Below are the code and all the weights of a small trained network. Each question names an input and a target symbol and asks about switching units off, where a switched-off unit gives its printed mean instead of its output.

import numpy as np


def w(rows, s, z=0):
    codes = np.array(rows[::2]) - 128.0
    scale = np.full(codes.shape[1], s)
    scale[-1] = z or s
    return codes * scale


def norm(h):
    return h / np.sqrt((h * h).mean(-1, keepdims=True) + 1e-5)


def f(y):
    return y / 2 * (1 + np.tanh(0.7978845608 * (y + 0.044715 * y**3)))


def softmax(a):
    e = np.exp(a - a.max(-1, keepdims=True))
    return e / e.sum(-1, keepdims=True)


def log_softmax(a):
    a = a - a.max(-1, keepdims=True)
    return a - np.log(np.exp(a).sum(-1, keepdims=True))


def net(x, mask):
    ids = ['ΓΞΣΩαβεμτφ'.index(c) for c in x.split()]
    T = len(ids)
    res = E[ids] + P[:T]
    q, k, v = (norm(res) @ M[0].T for M in (Q, K, V))
    z = softmax(np.where(np.tri(T) > 0, q @ k.T / 3**0.5, -1e9)) @ v
    res = res + np.where(mask[0], z, O[0][:, -1]) @ O[0][:, :-1]
    y = f(norm(res) @ A[0][:, :-1].T + A[0][:, -1])
    res = res + np.where(mask[1:9], y, B[0][:, -1]) @ B[0][:, :-1]
    return log_softmax(norm(res)[-1] @ U[:, :-1].T + U[:, -1])


Q, K, V, O, A, B = {}, {}, {}, {}, {}, {}
E = w([
[133,239,101],'Γ',
[173,236,121],'Ξ',
[103,231,111],'Σ',
[122,240,88],'Ω',
[69,174,111],'α',
[208,88,96],'β',
[252,143,126],'ε',
[87,77,48],'μ',
[181,81,207],'τ',
[209,112,79],'φ',
],0.013)
P = w([
[231,154,67],'0',
[220,152,85],'1',
[174,134,78],'2',
[119,89,100],'3',
[55,45,132],'4',
[2,166,51],'5',
],0.006)
Q[0] = w([
[225,132,24],'head 0',
[89,254,177],'head 0',
[137,130,112],'head 0',
],0.0084)
K[0] = w([
[124,247,153],'head 0',
[5,3,197],'head 0',
[135,205,63],'head 0',
],0.0062)
V[0] = w([
[27,93,139],'head 0',
[21,162,255],'head 0',
[202,46,94],'head 0',
],0.008)
O[0] = w([
[247,199,123,47],'head 0',
[131,171,170,3],'head 0',
[85,148,6,150],'head 0',
],0.014,0.008)
A[0] = w([
[223,89,179,252],'neuron 0',
[1,84,150,121],'neuron 1',
[142,151,52,93],'neuron 2',
[182,12,114,190],'neuron 3',
[159,110,85,60],'neuron 4',
[20,115,47,93],'neuron 5',
[126,236,192,182],'neuron 6',
[202,131,97,66],'neuron 7',
],0.01,0.0036)
B[0] = w([
[185,95,92,134],'neuron 0',
[104,172,91,206],'neuron 1',
[157,179,141,152],'neuron 2',
[9,40,76,191],'neuron 3',
[121,168,134,132],'neuron 4',
[150,102,177,245],'neuron 5',
[138,83,177,140],'neuron 6',
[124,109,176,119],'neuron 7',
],0.012,0.011)
U = w([
[95,176,173,67],'Γ',
[48,110,126,123],'Ξ',
[81,145,254,83],'Σ',
[127,174,173,129],'Ω',
[210,100,208,231],'α',
[118,35,42,229],'β',
[102,167,107,17],'ε',
[239,201,57,193],'μ',
[118,189,108,70],'τ',
[80,148,84,3],'φ',
],0.0095,0.0044)

Each question gives the input, a string of symbols that net reads in full, and the target symbol t.
The units are the heads (3 rows each of Q, K, V and O) and the neurons (one row each of A and B). Each row of codes is followed by its name. A weight is (code - 128) times the scale printed after its matrix; where a second scale follows, it is the last column's (O, A, B and U).
mask holds one flag per unit, heads first, then neurons. A switched-off unit (its flag False) gives its mean, the last column of its rows in O or B, instead of its output. The means were averaged over made-up inputs and are rounded, as every weight is.
A unit's drop is (log p(t) with every unit on - log p(t) with that unit switched off) / (log p(t) with every unit on - log p(t) with every unit switched off).
The circuit of an input: a set's keep is (log p(t) with only the set's units on - log p(t) with every unit switched off) / (log p(t) with every unit on - log p(t) with every unit switched off). Starting from all 9 units, units are removed one at a time, each time the one whose removal leaves the highest keep (on an exact tie, the one counted first), for as long as the keep stays at least 0.8.
units of the circuit, in order: the units of the circuit, biggest drop first
k most important neurons: the k neurons with the biggest drops, biggest first
drop of u: that unit's drop, to one decimal
input Ξ μ Γ, target μ: units of the circuit, in order	(neuron 3; neuron 2)
input τ Γ Σ μ α Ξ, target α: units of the circuit, in order	(head 0; neuron 6)
input μ Ξ τ Ξ μ Σ, target μ: units of the circuit, in order	(head 0; neuron 3)
input α φ Σ μ Ξ, target μ: units of the circuit, in order	(head 0; neuron 3)
input Γ Ξ Γ μ μ Ξ, target μ: units of the circuit, in order	(head 0)
input Ξ β β α Ω, target α: units of the circuit, in order	(head 0; neuron 6; neuron 3)
input α Γ μ Ξ α Γ, target α: units of the circuit, in order	(head 0; neuron 6)
input Σ μ Σ Σ Σ Ω, target Σ: units of the circuit, in order	(head 0; neuron 6)
input Ω μ Ω, target μ: units of the circuit, in order	(neuron 3; head 0)
input μ ε Ω α Σ, target α: 3 most important neurons	(neuron 6; neuron 3; neuron 1)
input α Σ Ξ, target α: 2 most important neurons	(neuron 3; neuron 6)
input τ β α Σ Ξ, target Σ: units of the circuit, in order	(head 0; neuron 3)
input Ξ α Γ, target Σ: 2 most important neurons	(neuron 6; neuron 3)
input ε Σ Γ Γ Σ Γ, target Σ: units of the circuit, in order	(head 0)
input Σ Σ Σ, target Σ: 2 most important neurons	(neuron 6; neuron 3)
input Ω τ Ξ β Σ Ξ, target Σ: 3 most important neurons	(neuron 6; neuron 3; neuron 1)
input ε α Σ μ Σ, target μ: 2 most important neurons	(neuron 3; neuron 5)
input Ξ φ μ Γ, target μ: 2 most important neurons	(neuron 3; neuron 2)
input α Ω Σ μ μ α, target μ: drop of neuron 0	-0.1
input Σ β Σ Ξ α Σ, target α: drop of neuron 1	0.1
input Σ β Ω μ Ω, target μ: drop of neuron 3	0.7
input Γ α α, target α: most important neuron	(neuron 3)
